Each row has a class, written as a number after it.
[ 12  17  27  17  23   4 -14  21   6  20 -30  -5  20 -17   3  25  51  23
 -38 -18  26  -4 -45 -10 -11  42 -31 -17  -6   3   6  10] => 4
[ -1   4  17 -29  15 -13 -22  -7  12   2  27 -25  -5 -32 -17 -19   6  -8
   5  24  21 -17  -5  -3  16 -14  -6   9  -9 -12 -11  14] => 1
[  1  -7  30   3 -25 -44 -30  23 -10  38  35 -12  -7  63  39 -19 -44 -18
   1 -22   1  41 -46  -9  33 -47 -41   9  31  -3 -18 -10] => 10
[ 13   3  36  27  25  47 -50  39  23 -58   8 -62  22  15   0 -14  22  62
  14  18  20  -1 -13 -17 -12  -5 -46 -55  -4   0  20   8] => 6
[ 16  20  15  31  13 -13  44   0 -35  63 -12  42  37  29 -10  17  -5  -6
 -65   7 -31  37  -5  -1  -1 -30  23  24 -29 -25 -28 -45] => 3
[ 17 -49  14   5   4  -5  62 -13   7  20   6  20 -10  19 -46 -14   6 -31
  -7   9 -16  23  38  33  -8  -1   8  -5  41 -14 -50   0] => 5
[  7 -16   3 -24 -11 -14 -23   7 -11 -11   1 -31  11  34  16 -23 -36   6
  22 -36  19 -27 -41  -1   1 -18   1   5  11   9   0  27] => 0
[ 25  19  -4  31  22 -20  54  -9 -15  39 -12  23  40  38 -16  20 -40 -21
 -41   2 -36  34 -29  12  -6 -29  13  44  -9   2 -22 -44] => 8
[ 14  13  -5  59  27  17  77   0 -12  10 -24  17  49  45 -12  28  -3  -3
 -53  26 -58  23 -13   4 -27   0  32   4 -48 -13 -31 -50] => 6
[  8 -15  18  32 -16 -23  38   1 -18  29  30 -10  16  59  17  -8 -25 -24
 -19  -1 -17  34 -39 -14  -2 -19 -11  -7 -17 -11 -31 -34] => 10
[ -2 -11  -8   1   9   9  90 -26 -13  22  12  35  10   0 -24  10  21 -48
 -26  -5  -7 -13   5  16  -2  19  10  24 -49  -5 -51 -13] => 1
[  3  -9  -5   0  11   5  66 -25   2  19  16  16   4 -10 -10   9  25 -47
  -3 -17   4  -3  -9   9  -4  31  -8  11 -39   4 -47  -2] => 1
[ 14  31  20  28  28  -4   9   9 -28  69 -29  46  35  17   2  29   8  14
 -54   3 -32  34  -2   0   0 -23   0  18  -3 -23 -17 -35] => 3
[  9 -20   5  -9  17 -10  30 -16  18  18   6  27 -14  10 -45 -16  19 -22
   1   1 -21  22  30  30   2 -25  -5   3  45 -13 -38   5] => 5
[ 22  36  11 -53  19 -15 -74   4  14  12 -22  25 -19 -11  10  24  -1  22
  15 -25  -7  39   6  24  24 -38 -28  13  91   4   8  42] => 0
[-36   3  10 -33  -2 -69 -21   8   0  50  38  27 -22  65  -3 -33 -79 -60
  22 -31 -12  38  -8  17  58 -64 -10  53  26  21 -32  -8] => 11
[  5  33   6   4  29 -27 -14   8  -1  40  -2  19   4  35   2  10 -26   1
  -2  -2 -29  50 -12   9  29 -41  -6  28  24   6  -7 -24] => 11
[ -6  19  45   2  -7 -44 -49  28   7  32  20 -13  -5  42  23  -3 -21 -11
  -5 -24  11  51 -47   3  27 -10 -48 -12  29   9  -6  -6] => 4
[ -7  14 -26 -46   7 -27 -23 -17 -15   4 -15  13   3  19  -4 -23 -27  -2
   1 -31  -5 -27 -21   5   9 -31  35  36  13   1   1  26] => 0
[ 28 -12  51  27 -17 -28 -12  36  13  23  19 -49   5  38  58 -12 -46   0
  16  -6  17  44 -62 -11  19 -18 -77 -14  46  35  -4 -19] => 9
[  9  18   5  -5  39  14 -18   0  11  12  -2   7   2  10 -15   8  48  27
   7   2 -19  44  19  10  14 -29 -11   0  41  -1  -2  15] => 2
[ 41  -9  36  39  16  39 -13  29  22   2 -18 -44  26 -23  35  18  22  20
  -8 -15  37 -16 -66 -10  -5  49 -71 -10   1  20  12  18] => 1
[-25  -3 -45 -52   3 -24 -19  -3  -3  15   2  68 -32   0 -26 -30 -26 -44
  -6 -31 -22 -42  23  33  30 -33  39  50  29  -4 -15  20] => 5
[ -8 -19  35 -13   0 -18 -24  -5  17  16  23  -7 -20  26 -14  -7 -12 -22
  49 -25 -15  14   8   9  17 -26 -54   0  67   8 -22  14] => 12
[ -5 -10  34  -9   0 -34  -1 -14   6  -4  23 -38  -6 -10 -30 -29  36   2
 -12  13  37   5 -16 -22  -5  13   0 -22 -13 -12 -11  10] => 4
[-11  24   2  -6  17   9 -29  17   9  21 -18  18   5   8  15   4  27  13
 -18 -32   6  20 -17   3  23  -8 -32   9  14  22   1  20] => 2
[  1 -11   3  22  16  15  55 -16  -9  20   3  28  17   6 -10   2  51 -14
 -29 -25  -8 -13 -22 -19 -15  11 -23   0 -32  -3 -32  -2] => 10
[  7  56 -11 -26  51  18   2 -17  -2  16 -10  42  13 -60 -50  27  48   0
 -45  35 -14 -20  13   3   4 -12  39  28 -42 -28 -11  -6] => 1
[ 25  21  -9 -10  14 -17 -68  29   5  -5 -16 -12  16  17  18 -11 -41  28
   3 -34  10 -33 -57  -6  19 -31 -19  56  44  15  44  19] => 8
[  8  36  -3 -33  21 -19 -29  18  20  19 -14  34 -11 -22  15  10  -2 -10
   8 -33   8  -4 -25   4  23 -16 -30  36  43  27  10  20] => 9
[ 35 -18  25  36   9  28  26   4  17   8  -7 -34  21 -14  26   6  41   1
 -16 -22  40  -1 -59 -13  -8  57 -71 -15 -16  23 -14  11] => 1
[ 12 -30  12 -12  -1 -31 -20  -6  19   5   6 -25 -19 -28 -20 -35  21  -2
  -8  17  26 -13  -2  -4  -2 -12  -7 -20  25 -14 -21  10] => 5
[ 25  30 -35  35  36  48  18 -13 -17   0 -69  12  35 -30 -14  38  50  53
 -47   1 -31 -79 -28 -17 -31  17  36  12 -26 -18  34 -14] => 12
[  5 -60  13  25 -27 -16  43   1 -32   6   9 -41  25  25  19 -39 -14   7
   4 -18  31 -51 -27 -25 -18  13  12  10 -35 -13 -13   5] => 3
[  7 -32  28 -35 -31 -42 -30   7   5   7  21 -35 -10  25  44 -24 -34 -26
  33 -57  49  21 -47   3  13 -13 -64 -18  29  36 -34  36] => 0
[ 31   2   2  69  28  31  72   7  -6   7 -40  -1  56  32  -3  30  12  15
 -55  25 -43   9 -30  -6 -39  28  20  -8 -43  -7 -23 -38] => 6
[-10   2   3 -16  -5 -33   3  -7 -14  51   3  38   2  -5  12 -12   9 -21
 -26 -38   8   8  -8 -10  19 -14 -16  39  -4   5 -28  12] => 3
[ 10 -31  35 -11  -8 -14 -25  14   1  10  36 -14 -21  37   6 -20   7   4
  33 -15  11  18  -1  -5  17 -23 -43  -9  59 -15 -13  21] => 10
[ 38  40  16   2  42  21  -7  -3   5   4 -32  -6  23 -47 -29  10  76  41
 -15  21  -8 -13 -15  -6 -18  -6   9   4 -18  -9   7 -17] => 7
[-16   5 -18 -41   9 -18  27   1 -14  -5  11  39 -12  15 -24 -27 -37 -28
  31 -19 -10 -49  13  12  14 -25  45  51   7   2  -4  11] => 9
[ -6 -21 -22  -5   2  -5  83 -25 -28  25  11  51   7  12 -27   6  28 -39
 -30 -13 -20 -29   6  -3 -13  -1  35  24 -41 -22 -46  -9] => 10
[-12  13   4 -62   0 -27 -26 -20   2 -31  43   2 -24  36 -41 -31 -29 -22
  31 -13  12  34  34  22  15 -59  15 -11  19  -8 -14  19] => 0
[ 38  30 -13   8  35  23  71 -25 -13   8 -39   9  36 -43 -53  21  71  23
 -40  41 -24 -26   3   0 -42  16  75  13 -62 -27  -8 -38] => 7
[ 30  12   6 -27  23 -13 -21 -22   2   3 -16 -18  12 -30 -16   2  38  22
 -18   7  17   1 -17 -13 -17 -16   5 -23   2  -9 -14  16] => 0
[ 12  30  19  39  22   1  54   2 -22  42 -12  23  36  34 -18  33  24  -1
 -67  12 -29  40 -28   7 -12   4  16 -14 -43 -15 -23 -49] => 4
[ 40   7  32  34   3 -13 -14  21   7  18   9 -46  35  36  33   3 -28  23
  -8  -7   7  58 -63 -10   2 -17 -68  -9  25  27  -4 -23] => 8
[  5  32 -31 -52  16 -20 -71  23  -1  -4 -16  28   0  -6   0  -9 -37  13
   6 -41  15 -45 -23   9  24 -28   9  67  38  11  34  34] => 8
[ 19 -19  17   5 -12  -9  48  -9  -4   5  -7  -9   1  -1   1 -15  28 -16
  19 -31  17 -10 -24   2  -9  24  -7  25 -13  16 -26  -3] => 7
[ -8  33 -28 -29  13 -12 -52   4  -9  18 -30  29  -3   3  -9   7  -7   8
  -5 -32 -19 -69 -24  -2  15 -29  27  43  17 -12  24   8] => 12
[-26 -25  25 -43 -27 -44 -41  -9  10   6  54 -24 -45  29  -7 -25 -42 -33
  68 -12  -5  28  28  11  35 -41 -28   0  73   2 -24  16] => 12
[ 34   0  29  -3  30   4  32   1  13   8   2   5  -4   7 -19   1  23  15
  22  10  -7  27  17  12   1 -21 -27   1  60   1  -6   3] => 9
[-39   3  -3 -47  21 -47 -39  -6  11   3  17  23 -11 -10 -36 -33 -23 -38
  -2  16 -19 -16  19  -3  23 -42  32  41   8  -6 -29  18] => 6
[-19   8  -7 -30   9 -15 -51  15   8  15   9  21 -18  -4  18  -4  17 -19
  13 -47  16   7 -13   2  37 -18 -24  25  21  27 -10  35] => 2
[  8   0  15 -12  24 -24 -15  -3   9   9  -2 -14   2 -21 -18 -18  23  11
  -2  10  25  -8 -12 -23  -1   3 -10  -6  -9   5 -10   4] => 11
[ 10  77   2 -12  58   5 -51   6   8  14 -39  29  20 -54 -36  37  68  44
 -60  21 -10  -9 -17 -11  -7   6  24  -3 -11 -24  31   1] => 4
[  -8   20   -9  -55   -3  -30 -113   36    2   12   -5   14  -25   10
   35  -23  -22   20   25  -51   17  -49  -39   -8   39  -34  -18   46
   64   -7   38   54] => 10
[ 25   9  24  33   1 -14 -10  22 -16  33  10 -13  29  46  40   5 -11  14
 -29  -7 -17  32 -64 -17  13 -38 -42   0   5  -3  -6 -27] => 10
[  3  42   7 -21  29  30 -17  -4  11 -27  35   1   0  -2 -40 -12  28   9
  -5   9  10   2  10   6  22 -35  -9   3 -24 -14  10   2] => 1
[ 11 -39  -9  19  10  27 114 -39 -18 -43  46 -21  26  26 -71 -25  14 -10
  -3  28   0  -6  37   0 -39  -4  29 -22 -63 -12 -35 -32] => 8
[  0  12 -18 -30  -7 -20 -68  26  13   6 -18  11 -17   5  20 -28 -27  13
  -1 -35   7 -27 -28  18  31 -29  -8  30  52   6  22  29] => 5
[  8 -27  23   4  -5  31  44 -15   3 -41  57 -45  -8  15 -33 -30  23  -5
  11  24  36  -4  22   4  -7   3 -15 -45 -45 -18 -20  -9] => 1
[ 28   2  36   7  12  34   6  12   0 -32  12 -33   9   9 -34 -18  51  38
  18  14  17  -7  10   6 -12 -17  -9 -25 -15 -12   9 -21] => 7
[  3 -31  25   1  17  -4  36 -14   7   5  19   6 -10  40 -36 -20  37 -14
  28 -10  -8  24  27  10  -1 -15 -10  -5  27  -4 -37  17] => 2
[ 52  -5  18  33  46  29  13   6  27  22 -50   4  17 -18 -28  24  64  34
 -17   6 -12  11  -4  17 -28  17 -27 -21  54 -16  -9   8] => 5
[  8 -27 -35  19  13  30  68 -15 -25 -13 -14  -2  18  14 -16 -14  42  11
  -9 -13  -1 -59  -9  -9 -23  22  62  13 -52  -7  -7  11] => 2
[-22 -17  20  -9   8   4 -15   8  12 -45  28 -22  -5  25 -31 -44   1   3
   9  13  18 -11  21  -7   3 -21  -8 -20 -12  -6 -12  10] => 6
[ 32 -12  39  46  -4  -4 -40  42  22  20  -4 -53  18  24  42  -6 -29  16
 -14  -2   7  42 -65   5   8 -15 -71 -34  37  18  -1 -17] => 5
[ -8  52  18 -24  18 -53 -77  19 -10  66 -10  43  -1   9  19   8 -19   0
 -14 -24 -10  47  -5   1  36 -52 -18  42  43 -13  -4  -2] => 3
[ 13 -14 -27 -10  34  -4  41 -22   2  26 -23  47   1 -43 -61   6  38 -30
 -48  27 -22 -34  26  18 -22  -3  55   7 -13 -29 -37  -9] => 5
[-12  17  18   1  15 -29 -32  21   1  39   0   9   2  41  12  -1 -25 -21
   7 -21  -8  41 -21  12  25 -34  -9  16  18  11 -19  -1] => 2
[-25  12 -20 -28   2 -29 -25   0 -27  25  -3  37  -5   3   0 -22 -21  -6
  -3 -30  -2 -41   6  -5  19 -31  40  59  -5 -19   5  16] => 3
[ 11 -53  -3  -9 -24 -26  56 -34  -8  -3  19 -34   1  23  15 -22 -11 -34
  15 -31  23  15 -23   0 -14  12  -8 -13  -5  22 -44  17] => 0
[ 20 -19   1 -13  15  -3  87 -48 -21  23  -1  26  13  31 -50   3  21 -16
 -26  14 -32  32  33  21 -18 -22  36  -4   5 -19 -53 -11] => 0
[ 24 -41  -7  29  -7  23  40  -5 -20  -7 -14 -54  24  15   0   2  19  32
  10  -6   5 -74 -32 -17 -28  17  15 -11 -17 -14   1  -5] => 12
[  -1  -12   49  -36   -4  -43 -112   43   29    6   24  -25  -40   27
   34  -32  -48   11   72  -32   27   27  -12    1   50  -21  -80    8
  108   29   15   43] => 11
